Below is a small trained network, with its code and all its weights. Each question gives an input and a class and asks what happens when units are switched off, that is, made to give their printed mean instead of their output.

import numpy as np


def w(rows, s, z=0):
    codes = np.array(rows[::2]) - 128.0
    scale = np.full(codes.shape[1], s)
    scale[-1] = z or s
    return codes * scale


def f(y):
    return y / 2 * (1 + np.tanh(0.7978845608 * (y + 0.044715 * y**3)))


def log_softmax(a):
    a = a - a.max(-1, keepdims=True)
    return a - np.log(np.exp(a).sum(-1, keepdims=True))


def net(x, mask):
    res = np.array(x, float).reshape(1, 3) / 4 @ E
    y = f(res @ A[0][:, :-1].T + A[0][:, -1])
    res = res + np.where(mask, y, B[0][:, -1]) @ B[0][:, :-1]
    return log_softmax(res[-1] @ U[:, :-1].T + U[:, -1])


A, B = {}, {}
E = w([
[177,48,87,125,77,162,171,110,23],'x0',
[118,101,6,133,207,131,68,116,146],'x1',
[169,180,99,49,97,22,124,76,143],'x2',
],0.013)
A[0] = w([
[198,120,147,130,61,119,177,120,70,99],'neuron 1',
[102,132,82,144,193,116,81,128,189,128],'neuron 2',
[181,69,22,137,163,139,108,114,92,44],'neuron 3',
[137,115,142,108,91,176,168,146,76,140],'neuron 4',
[106,105,152,217,150,202,133,181,118,254],'neuron 5',
[142,79,68,132,152,144,145,86,127,85],'neuron 6',
[132,140,97,131,180,118,106,124,162,99],'neuron 7',
[162,90,149,111,93,135,168,144,91,129],'neuron 8',
[188,172,103,17,97,35,107,29,137,174],'neuron 9',
[133,113,157,183,123,158,130,164,51,146],'neuron 10',
[158,102,37,101,137,163,142,105,87,55],'neuron 11',
[97,184,250,125,134,106,156,157,214,201],'neuron 12',
[93,143,73,136,178,112,75,147,169,112],'neuron 13',
[138,125,139,110,77,135,172,132,56,119],'neuron 14',
[121,181,105,111,141,109,128,83,122,109],'neuron 15',
[65,110,135,131,171,173,113,189,138,194],'neuron 16',
[96,67,160,183,115,180,134,191,99,171],'neuron 17',
[141,131,79,103,167,107,108,119,189,140],'neuron 18',
],0.012,0.0082)
B[0] = w([
[88,77,160,88,132,113,160,111,100,198],'neuron 1',
[65,86,127,168,144,83,89,128,107,203],'neuron 2',
[180,210,121,132,166,185,148,113,157,178],'neuron 3',
[122,111,106,147,81,116,133,128,156,188],'neuron 4',
[128,114,125,252,125,143,61,198,115,239],'neuron 5',
[168,193,154,133,176,144,144,129,139,155],'neuron 6',
[92,90,106,129,101,90,86,146,142,168],'neuron 7',
[102,98,115,129,87,115,135,127,141,182],'neuron 8',
[131,122,90,83,107,38,168,91,176,253],'neuron 9',
[128,121,99,152,75,127,103,151,171,191],'neuron 10',
[193,174,145,96,143,174,159,120,144,165],'neuron 11',
[217,219,110,116,175,178,135,138,142,242],'neuron 12',
[65,99,133,150,93,76,90,144,113,195],'neuron 13',
[104,86,133,114,95,123,120,105,111,188],'neuron 14',
[124,127,88,119,110,94,121,115,147,157],'neuron 15',
[136,132,185,164,176,149,99,173,73,195],'neuron 16',
[136,122,81,180,92,129,81,155,160,216],'neuron 17',
[127,139,107,155,112,94,70,130,126,186],'neuron 18',
],0.013,0.021)
U = w([
[254,185,144,185,160,232,110,188,117,253],'0',
[82,67,46,173,25,78,73,152,175,111],'1',
[242,215,92,67,173,112,156,83,175,110],'2',
[83,21,159,58,72,90,193,79,97,52],'3',
[23,61,179,185,186,115,77,178,11,32],'4',
],0.0086,0.0023)

Each question gives the input, the list of numbers given to net, and the class t.
The units are the neurons (one row each of A and B). Each row of codes is followed by its name. A weight is (code - 128) times the scale printed after its matrix; where a second scale follows, it is the last column's (A, B and U).
mask holds one flag per neuron, in row order. A switched-off neuron (its flag False) gives its mean, the last column of its row in B, instead of its output. The means were averaged over made-up inputs and are rounded, as every weight is.
A unit's drop is (log p(t) with every unit on - log p(t) with that unit switched off) / (log p(t) with every unit on - log p(t) with every unit switched off).
The circuit of an input: a set's keep is (log p(t) with only the set's units on - log p(t) with every unit switched off) / (log p(t) with every unit on - log p(t) with every unit switched off). Starting from the 12 units with the biggest drops (on a tie, the unit counted first), units are removed one at a time, each time the one whose removal leaves the highest keep (on an exact tie, the one counted first), for as long as the keep stays at least 0.8.
circuit, biggest first: the units of the circuit, biggest drop first
unit that matters most: the unit with the biggest drop
top k neurons: the k neurons with the biggest drops, biggest first
drop when u is switched off: that unit's drop, to one decimal
input [-5,0,7], class 2: unit that matters most -> neuron 12
input [1,0,1], class 3: circuit, biggest first -> (neuron 5; neuron 17; neuron 10)
input [0,1,-1], class 4: top 2 neurons -> (neuron 12; neuron 9)
input [6,1,-6], class 0: top 3 neurons -> (neuron 3; neuron 9; neuron 11)
input [2,1,-7], class 0: top 3 neurons -> (neuron 9; neuron 16; neuron 13)
input [-7,1,-5], class 4: top 2 neurons -> (neuron 2; neuron 13)
input [-8,1,-4], class 4: top 2 neurons -> (neuron 2; neuron 13)
input [0,8,0], class 4: top 3 neurons -> (neuron 12; neuron 2; neuron 13)
input [7,-8,1], class 3: top 2 neurons -> (neuron 1; neuron 5)
input [0,1,-8], class 4: top 2 neurons -> (neuron 12; neuron 16)
input [8,0,3], class 3: top 2 neurons -> (neuron 12; neuron 1)
input [7,-7,2], class 3: drop when neuron 1 is switched off -> 0.3
input [-1,-8,1], class 2: drop when neuron 5 is switched off -> 0.2
input [1,4,-8], class 0: drop when neuron 3 is switched off -> 0.1
input [4,-8,1], class 3: unit that matters most -> neuron 1
